Below are the code and all the weights of a small trained network. Each question names an input and a target symbol and asks about switching units off, where a switched-off unit gives its printed mean instead of its output.

import numpy as np


def w(rows, s, z=0):
    codes = np.array(rows[::2]) - 128.0
    scale = np.full(codes.shape[1], s)
    scale[-1] = z or s
    return codes * scale


def f(y):
    return y / 2 * (1 + np.tanh(0.7978845608 * (y + 0.044715 * y**3)))


def softmax(a):
    e = np.exp(a - a.max(-1, keepdims=True))
    return e / e.sum(-1, keepdims=True)


def log_softmax(a):
    a = a - a.max(-1, keepdims=True)
    return a - np.log(np.exp(a).sum(-1, keepdims=True))


def net(x, mask):
    ids = ['ζηθπψω'.index(c) for c in x.split()]
    T = len(ids)
    res = E[ids] + P[:T]
    r = res
    for j in range(3):
        rows = slice(3 * j, 3 * j + 3)
        q, k, v = (r @ M[0][rows].T for M in (Q, K, V))
        z = softmax(np.where(np.tri(T) > 0, q @ k.T / 3**0.5, -1e9)) @ v
        o = O[0][rows]
        res = res + np.where(mask[j], z, o[:, -1]) @ o[:, :-1]
    y = f(res @ A[0][:, :-1].T + A[0][:, -1])
    res = res + np.where(mask[3:7], y, B[0][:, -1]) @ B[0][:, :-1]
    return log_softmax(res[-1] @ U[:, :-1].T + U[:, -1])


Q, K, V, O, A, B = {}, {}, {}, {}, {}, {}
E = w([
[60,56,132,100,76,205],'ζ',
[63,64,214,214,93,44],'η',
[207,53,107,61,117,99],'θ',
[88,156,153,160,19,173],'π',
[4,76,173,160,206,125],'ψ',
[104,106,118,25,115,30],'ω',
],0.018)
P = w([
[72,60,100,148,10,39],'0',
[105,85,104,140,57,51],'1',
[97,116,136,128,76,79],'2',
[107,143,157,105,92,81],'3',
[128,161,167,87,115,77],'4',
[125,170,176,77,144,96],'5',
[129,183,193,66,164,114],'6',
[128,210,207,85,172,161],'7',
[134,240,227,67,187,156],'8',
[151,255,234,54,206,164],'9',
[124,250,166,4,225,115],'10',
],0.0095)
Q[0] = w([
[88,106,153,60,50,132],'head 1',
[159,55,107,196,123,178],'head 1',
[166,209,40,171,99,161],'head 1',
[163,148,24,156,109,152],'head 2',
[127,149,123,219,150,96],'head 2',
[217,113,12,151,198,136],'head 2',
[163,134,13,164,164,156],'head 3',
[195,88,163,113,107,157],'head 3',
[8,44,212,29,86,170],'head 3',
],0.011)
K[0] = w([
[131,217,201,126,212,177],'head 1',
[168,63,143,193,89,37],'head 1',
[62,32,118,129,88,111],'head 1',
[110,116,45,98,53,141],'head 2',
[6,89,46,188,137,78],'head 2',
[93,48,26,118,109,140],'head 2',
[87,75,142,138,92,47],'head 3',
[113,118,199,202,232,55],'head 3',
[147,232,111,4,254,198],'head 3',
],0.0083)
V[0] = w([
[183,127,148,186,139,119],'head 1',
[114,196,168,147,12,101],'head 1',
[127,161,162,146,163,172],'head 1',
[114,152,79,33,111,194],'head 2',
[172,152,155,154,182,129],'head 2',
[153,142,132,111,80,123],'head 2',
[183,204,107,140,148,64],'head 3',
[196,39,209,220,195,139],'head 3',
[104,166,160,153,156,56],'head 3',
],0.011)
O[0] = w([
[69,137,128,72,103,96,50],'head 1',
[121,93,102,131,150,200,184],'head 1',
[118,16,115,176,141,102,104],'head 1',
[188,103,160,149,91,129,99],'head 2',
[82,176,102,126,78,150,63],'head 2',
[141,116,96,122,133,117,126],'head 2',
[167,115,42,102,98,108,8],'head 3',
[94,128,108,11,107,88,47],'head 3',
[83,165,62,199,68,100,121],'head 3',
],0.011)
A[0] = w([
[50,156,127,148,193,86,6],'neuron 1',
[196,248,187,174,91,232,247],'neuron 2',
[98,91,181,209,122,135,78],'neuron 3',
[135,171,162,155,215,1,45],'neuron 4',
],0.0074,0.0017)
B[0] = w([
[233,130,60,112,2,224,183],'neuron 1',
[179,106,33,158,151,142,231],'neuron 2',
[50,184,51,140,132,37,250],'neuron 3',
[139,246,198,48,140,145,170],'neuron 4',
],0.006,0.015)
U = w([
[194,140,231,139,242,128,66],'ζ',
[80,185,93,52,164,174,46],'η',
[234,106,203,31,21,238,241],'θ',
[113,2,169,136,116,178,166],'π',
[60,136,170,117,104,73,253],'ψ',
[200,152,132,156,110,160,58],'ω',
],0.0071,0.0029)

Each question gives the input, a string of symbols that net reads in full, and the target symbol t.
The units are the heads (3 rows each of Q, K, V and O) and the neurons (one row each of A and B). Each row of codes is followed by its name. A weight is (code - 128) times the scale printed after its matrix; where a second scale follows, it is the last column's (O, A, B and U).
mask holds one flag per unit, heads first, then neurons. A switched-off unit (its flag False) gives its mean, the last column of its rows in O or B, instead of its output. The means were averaged over made-up inputs and are rounded, as every weight is.
A unit's drop is (log p(t) with every unit on - log p(t) with that unit switched off) / (log p(t) with every unit on - log p(t) with every unit switched off).
The circuit of an input: a set's keep is (log p(t) with only the set's units on - log p(t) with every unit switched off) / (log p(t) with every unit on - log p(t) with every unit switched off). Starting from all 7 units, units are removed one at a time, each time the one whose removal leaves the highest keep (on an exact tie, the one counted first), for as long as the keep stays at least 0.8.
circuit, biggest first: the units of the circuit, biggest drop first
k most important neurons: the k neurons with the biggest drops, biggest first
which heads matter: for each layer, one digit per head in row order, 1 if its drop is at least 0.15 and else 0, layers parted by /
drop of u: that unit's drop, to one decimal
input ζ π π π, target π: circuit, biggest first => [head 1; neuron 4]
input ζ ψ ζ, target ψ: circuit, biggest first => [head 1; neuron 1]
input ω ψ η ζ ψ ω ω ζ ω ω, target ω: which heads matter => 011
input η ζ ω ζ ζ ψ ψ ω ω ψ, target ω: which heads matter => 001
input ζ ψ ψ, target ψ: which heads matter => 100
input ψ ζ ζ θ ζ π ζ ω ζ ω π, target ω: circuit, biggest first => [head 3; neuron 2]
input ζ ζ η, target η: circuit, biggest first => [head 2; head 1]
input θ η ψ ζ ζ π, target ζ: circuit, biggest first => [head 3]
input ω θ ψ θ η η η, target η: which heads matter => 010
input ω ω η ω ω ψ ω ψ ψ, target η: which heads matter => 010
input ψ η ω ψ, target η: circuit, biggest first => [head 2; neuron 1]
input ζ ω η, target ω: which heads matter => 101
input ω ω ω ψ η θ η η ψ θ, target ψ: circuit, biggest first => [head 3; head 1]
input ζ ω ζ ζ ω ζ ω ζ π ψ, target π: which heads matter => 100
input ψ θ θ θ η, target θ: which heads matter => 111
input θ ω ω θ ψ η θ ψ θ ψ, target θ: 2 most important neurons => [neuron 1; neuron 3]
input ψ ψ ζ ζ ω ψ, target ω: circuit, biggest first => [head 3; neuron 1]
input π ζ ζ ω, target ζ: most important neuron => [neuron 1]
input ψ ψ π ω, target π: 2 most important neurons => [neuron 4; neuron 3]
input ω ω π ω θ ψ ζ π η θ, target θ: 2 most important neurons => [neuron 3; neuron 2]
input π ζ ζ η ω ω ω ω η, target ω: 2 most important neurons => [neuron 1; neuron 2]
input ζ ζ η ζ, target η: drop of head 2 => 1.3
input π ω ζ θ η ψ ψ π ζ π ζ, target π: drop of head 3 => -0.1
input ζ ζ θ ω ψ ψ π ψ ζ, target ψ: drop of head 3 => 0.3
input ψ ζ ψ ζ ζ θ ψ η, target ψ: drop of neuron 3 => -0.1
